The symbols move the items like this.
from | g t j
z140 | z911 z215 z530
z355 | z842 z600 z63
z343 | z101 z176 z617
z101 | z979 z854 z343
z617 | z343 z77 z938
z788 | z318 z894 z835
z458 | z743 z63 z600
z600 | z458 z355 z747
z438 | z747 z332 z818
z243 | z854 z979 z972
z743 | z530 z485 z458
z894 | z333 z788 z887
z646 | z470 z146 z911
z176 | z77 z343 z854
z156 | z972 z888 z943
z146 | z302 z646 z808
z229 | z943 z533 z333
z943 | z156 z817 z229
z972 | z243 z413 z156
z921 | z878 z938 z77
z533 | z835 z229 z817
z835 | z788 z333 z533
z318 | z220 z887 z788
z413 | z888 z972 z979
z215 | z822 z140 z302
z427 | z887 z220 z28
z887 | z894 z318 z427
z808 | z146 z470 z878
z220 | z818 z427 z318
z333 | z229 z835 z894
z878 | z808 z327 z921
z63 | z355 z458 z485
z842 | z332 z747 z355
z302 | z215 z911 z146
z332 | z28 z438 z842
z854 | z176 z101 z243
z747 | z600 z842 z438
z327 | z938 z878 z470
z470 | z327 z808 z646
z822 | z485 z530 z215
z888 | z817 z156 z413
z818 | z438 z28 z220
z938 | z617 z921 z327
z77 | z921 z617 z176
z28 | z427 z818 z332
z979 | z413 z243 z101
z530 | z140 z822 z743
z817 | z533 z943 z888
z911 | z646 z302 z140
z485 | z63 z743 z822

The rows follow the links: the fewer symbols apart two items are, the more alike their rows tend to be.

Each row is also shifted at random along 9 hidden directions that mean nothing.

Some items, each with a row of numbers:
z458: [ -1  -1   6   1  -1   6   8   3   3   2 -22  14  14 -17  24 -11 -26   8  -5 -11 -12   1  -2   5 -23   2   3  -1   3  -4  13 -15 -14   1  -1   6  -6  13   9  14   4  -4   4   3  -8  -5 -21   8   7  -7   5   0]
z215: [ -6   0 -12 -11  -4   9  -8  -7 -17 -22 -26  -9  -6  21   0  10  11  16 -19 -14   2  22 -13 -25  13   8   7  22 -10  14   9   6  -1   3  -3  -5 -11   2   2   7 -14  -4   7   2 -11   0   8   1 -19  -7 -18   6]
z887: [  5 -11   7 -13  19  13  18   9  27 -26   6  15   8   4  35   8  -2  21   2  32 -19  -2  -2  19 -31  -3  -4 -28  12  -1 -31  -4 -16  -9   4   2   5  -1   6   2  18   7 -12   2  23  21   3 -10   3  -2  11   3]
z176: [  0   7   9  -5  -7 -14 -10   2 -12  18  18  16  -1  20   8  -3  -6   8  -9 -12 -10  -1   8  13  -3  -2   0  12  -7  -2   5  -8   0 -23  11  -5 -15  -2 -20  12  -9  -8  -4  11  -8  -5   0   7 -19  13 -11   5]
z818: [  2 -10  11 -19   5   8  -1  -9 -10 -37  -2  23   0  23   2   7   5  27 -38 -20 -15  11   3   8 -14   0  -2  -5 -10   4  -6  -6 -17  -3   5  -3 -29   7  -3  16 -17  -2 -11  27  11   4  16   6 -22   0  -4  -6]
z835: [ 10  -2   1  11   3  13  -1  15  -7  -2  -4  10  -2  -1  28 -16  -4 -12  17  -6   2  -4  -4   6 -25  -2  -4  -6   2 -14 -13  -3 -21   7   0   2   8  -2   7  14  -4   6 -13  -5  -3   9 -13   3   8  -2   5  16]
z943: [  4   5   2   2  -1  -5  15   2  11 -16 -18 -12   6   2 -16  11  12 -12  -8 -16  -4 -10  15 -16   6  12 -16  -6  -2  13   1   8  25  29  -6   2   0   7   0 -19  -8  11  15 -18   3   9  -9  -5  21   0  10  -9]
z485: [ -4  -5  -6   9   6  16 -12   0 -28 -11 -12  13  -9   7 -14  -4   0   2   0 -23  -2  14 -12   5 -12  -3  13   4 -13  -8   8 -15 -15   0  -1   8  -1  -9  -4  12 -22   3 -14   8   1  -6  -3  -5 -19  -2 -11   3]
z470: [ -4   5   0   4  -8  -8  -9 -17  -2  17   0  -7   4 -20 -31  -2  -3  -4   7  16   5  -1   1 -20  37 -22   6  13   8  -2  18  -6   5   0  -7   5   5  -3  16  -3  14  -7   9  12  -4 -18  10   6   5   6  -7 -15]
z911: [ -6   1   1  -5   3   5   6   3   7 -13 -19  15   7  -1  17  -1  -1  18   6  31 -17   4  -6 -17   5 -15   8  -3  11   8  -7 -12  -8  -8   5  11  10  -1   8  13  18  -5   1   6   8  -5   2   4   4  -1  -2   1]
z77: [  0  10  -2  27  -8  -1 -11   7 -22  -1  -5  18  -5 -10  -3 -22  -9  -7  27   9   0 -15   0  16  -7 -16  10  14   8  -9  -2  -5  -4  -1  13  20  20  -7   2  19   0  -9  -1   6 -13 -16  -8   2  21   5  -3  10]
z101: [  0   1  -6 -14  -3   1 -26 -18  -5  -8 -12  -6  -7  -2 -21  15  -7  29  -1  23  12   7  -8   2  22 -11  -3  23  13  11  -5  24  13 -20  -2  -2 -18  -5  19   0  12  -7   3  19  11  -6  31 -10  -3   6 -13  -7]
z332: [  4  -8   4  -1   0  -2   3 -23   3   6  34 -12   9   0 -21   4  -6  -1 -17 -26   2   2   2  26 -12   0   2   2 -14 -21  18 -12 -17   1 -14  -9 -14   4   2 -14  -9   6  -4  11 -14   9  -1  -4 -26   2  -9 -14]
z343: [ -1   1  11  -5  16 -10 -14  -9  -5  13  31  11 -12  13 -20  17  10   0  -6  -1 -10   0   1  20   0  -6   6 -13  -1  -7  -6  -8   3 -22   3 -12  -8 -19 -26 -14   1  12 -14   7  25  -3  16  -9 -22  19  -4  -8]
z888: [ 11   2  12  13  15   0   4   0   3  10  15   3  -7 -10  16   2   8 -32   6 -17  -5 -10  -1   8 -22   0  -1 -26   2 -20  -7 -10 -18  17  -9 -16   9 -12  -8 -14   8  27  -8 -18   7  10 -12   5   5  11   8   3]
z617: [  4   8  -2  -2  -1 -14   4 -19  15   4  19 -25   4   2   1  20  -4   8  -9  -1  -2  -9  -4  31 -11  11   3  14   4  -4  10  10  12  -6  -9 -14  -5   3  -4 -27  16   7  18  -9 -22   8  -1 -16  -5   6 -12  -3]
z229: [  0   0 -10   8   1   1  10  17   6 -20  -3  -5  -2   7 -25  -6  24 -11  23  30   7 -12  15 -19  24  -7 -10  -6   3  15 -22  11  23  18   7  20  25  -6   5  -2  -7  -6  -1  -6  14   4   7  -9  24  -4  13  -2]
z842: [ -1  -9 -10  -6   7  12   3   7  -5 -12  -1   1   2  23   7   8  -2  16  -7 -18  -4  15  -8  17 -25  15   2   6 -15  -1   1  -5  -4  -8  -1   1  -8   0  -8   0 -22   0 -11  -1  -4  16  -7 -16 -28  -9 -11   6]
z788: [  6  -1  -3  -1 -13  -2 -12 -14  -3   5   9 -17  -4 -15 -25  -4  -7  -5  -6  -8  26  -2   3   8  12   3 -10   9   2  -3   6  23   6   5  -6  -6 -14   9  14  -4  -4  -6   3  11  -5  -4  14   2   8  -3   4  -9]
z243: [  0   6   8   0  -6 -13  -6   6  -6  17   3   8  -1   5 -10  -3   5 -10   2  -4  -2  -6  14 -18  19  -6  -8   1  -1   6   1  -3  11  -1   6   2  -3  -4  -9   4  -6  -3  -1   1   6  -7   1  10   3  10   3  -3]

From each start, follow one symbol. Which item do you reach?
Answers are names.
[  2  10   4  24   5   0   8 -12   1  -6 -10  -2   9 -18  -3  -1  -2 -17  12  -6 -12 -13  -4   4 -10 -12  10   2   9 -13  15 -18  -7  24 -12   6  20  -4  11 -11  16  16  14 -11 -16  -2 -21   0  17   6  -4  -6]
t	z878
[ -5   5  -5   2  -8 -13  19 -10  10  -8  17 -17  10  11 -16   6  13   0 -12  -2  -5  -4   7   1  10   5   7   9 -10   5  15  -7  12   9  -1   4   8   8  -9 -14  -3  -7  18  -3 -25   2  -5  -4  -5  -3  -9  -7]
t	z215
[ -4  -1  -1   8  -5  -5   7  -3   6   7  11   3   9 -14  -6  -9 -19   9   2   6  -1  -8   2  31 -13   3   8   2   0  -4  10  -5   2 -12   6  12   4  10  -3   3   3 -13   6   8 -10  -9  -7  -5   7  -6   3  -5]
g	z530
[  6   3  -4   2   1   9 -13  -4 -13 -15 -12   2  -1  12   5   4  -4  11   7  -5  -2   1  -7   8 -11  -5  -1  20   4  -4  -4   3  -6  -2  -3   0  -4  -7  11   5  -2   3  -2   3  -9   8   0  -9  -7   5 -17   7]
g	z413
[ -2   2  16 -11   7 -10  11 -20  21   3  19   3   5  -7   5  12   8   4 -15  21 -17  -2   2  -7  13 -16   9 -15   7  -4   3 -17 -11  -4  -6 -10   1  -3   1 -11  29   7   7   8   7  -4  11  12  -6  10   0 -15]
j	z911
[  9  -1  -1   5   6  10   2   5   3 -25  -3  -1  -7   1  17  -1   6  -4   5   4   1  -6  -4  12 -19   3  -4  -7   7  -4 -19  10 -10  11  -1  -3   8  -2   8   1   5   8  -4  -6   2  13   0  -4  12  -1   4  11]
j	z817
[ -1   8  13   6   6  -4 -11   1  -8  16 -21  19  -6 -19  16   1 -25   3  -7 -19 -11  -6  -7  22 -25   9   6  -5  10  -2   7  -2   2 -13   4  -6 -12   1 -12   2   8   9   3  -3   7 -14 -10   3  11   7   6   3]
j	z77
[  0  -7   0   1  13  12   1  -6   5 -10  -5   0  -5 -12  -3   9  -4   3  -5  -5   1   7 -11  14 -17   7   7 -18   2  -6  -1   0  -7   3  -7  -5  -2  -2   2 -10   4  11  -5  -3  16  -1   2  -8   0  -6   7  -5]
g	z842
[  7  -1   1  20  -1   1   4   5   1  11  21  -1  -1 -21   3 -17 -21 -17  11 -16  13 -18   2  51 -37  13  -1 -10   0 -20   0   7  -6   1   1   2   6   6  -4  -4  -4   2  -5  -6 -10   1 -15  -7  19  -5  14   5]
g	z220
[ -4  -5  -3  14   5   7   2  28   1  17  -6  18  -6 -24   9 -22 -17 -10  25  14   8  -7  -1  15 -18   8   2 -24   6  -1 -14   4   4 -10  15  15  14   1  -8  14  -4  -9 -15  -5  22  -9 -10  -2  25 -11  27   9]
t	z332
[ 10   4   2  -4 -10  -5  -7 -23  -8   0  25 -18   3  17  -5   3  14  -9  -9 -16   6   1   3 -12  16 -15  -5  25  -8 -14  11  -4 -19  14 -15 -16  -8  -3  13  -4  -2   6   4   7 -29  10   7  10 -23  12 -23  -2]
t	z972
[ -8   0   3   5   6 -14  20  18  21  39  19  -4   5  -7  13   0  -8 -14   2  -4  -5  -7   4  19 -16  27   5 -25  -7   1   9  -7  19 -14   7  -3  10   4 -36 -18   0   0   4 -26   3  -1 -22  -6   3  -4  18   2]
t	z822
[  1   7  13  -6  -8  -8 -10 -10  -7  28  -8   6   0 -10  24  -5  -7 -10 -12 -15  -6   5  -4 -28  14  -9   4   5   2  -7  17 -13 -19  -2  -6 -18 -12   0   1   8  12   5   4   4  -8 -13  -4  29  -9  11  -7   1]
g	z808
[  3   3  11  -1  -4 -15  -1   2   0  16  21  10   5   6  -6  -4  -2  -2   0  -1  -6 -12  15  12   2  -6  -8   0  -1  -3  -2  -5   5 -10   7   1  -6  -1 -11   2  -3  -4  -3   7   2  -1   1   3  -1  12   1  -4]
j	z156
[  7   2  25   5  10  -7   3 -12  20   4   7  13   3 -38  -5   0 -12 -12   1  17  -9 -22  10  13  -5 -19  -6 -30  24  -9  -9  -4  -3   9  -4   0   2  -1  12 -10  31  13   2   6  26  -9   7   9  34  13  23 -18]
j	z943
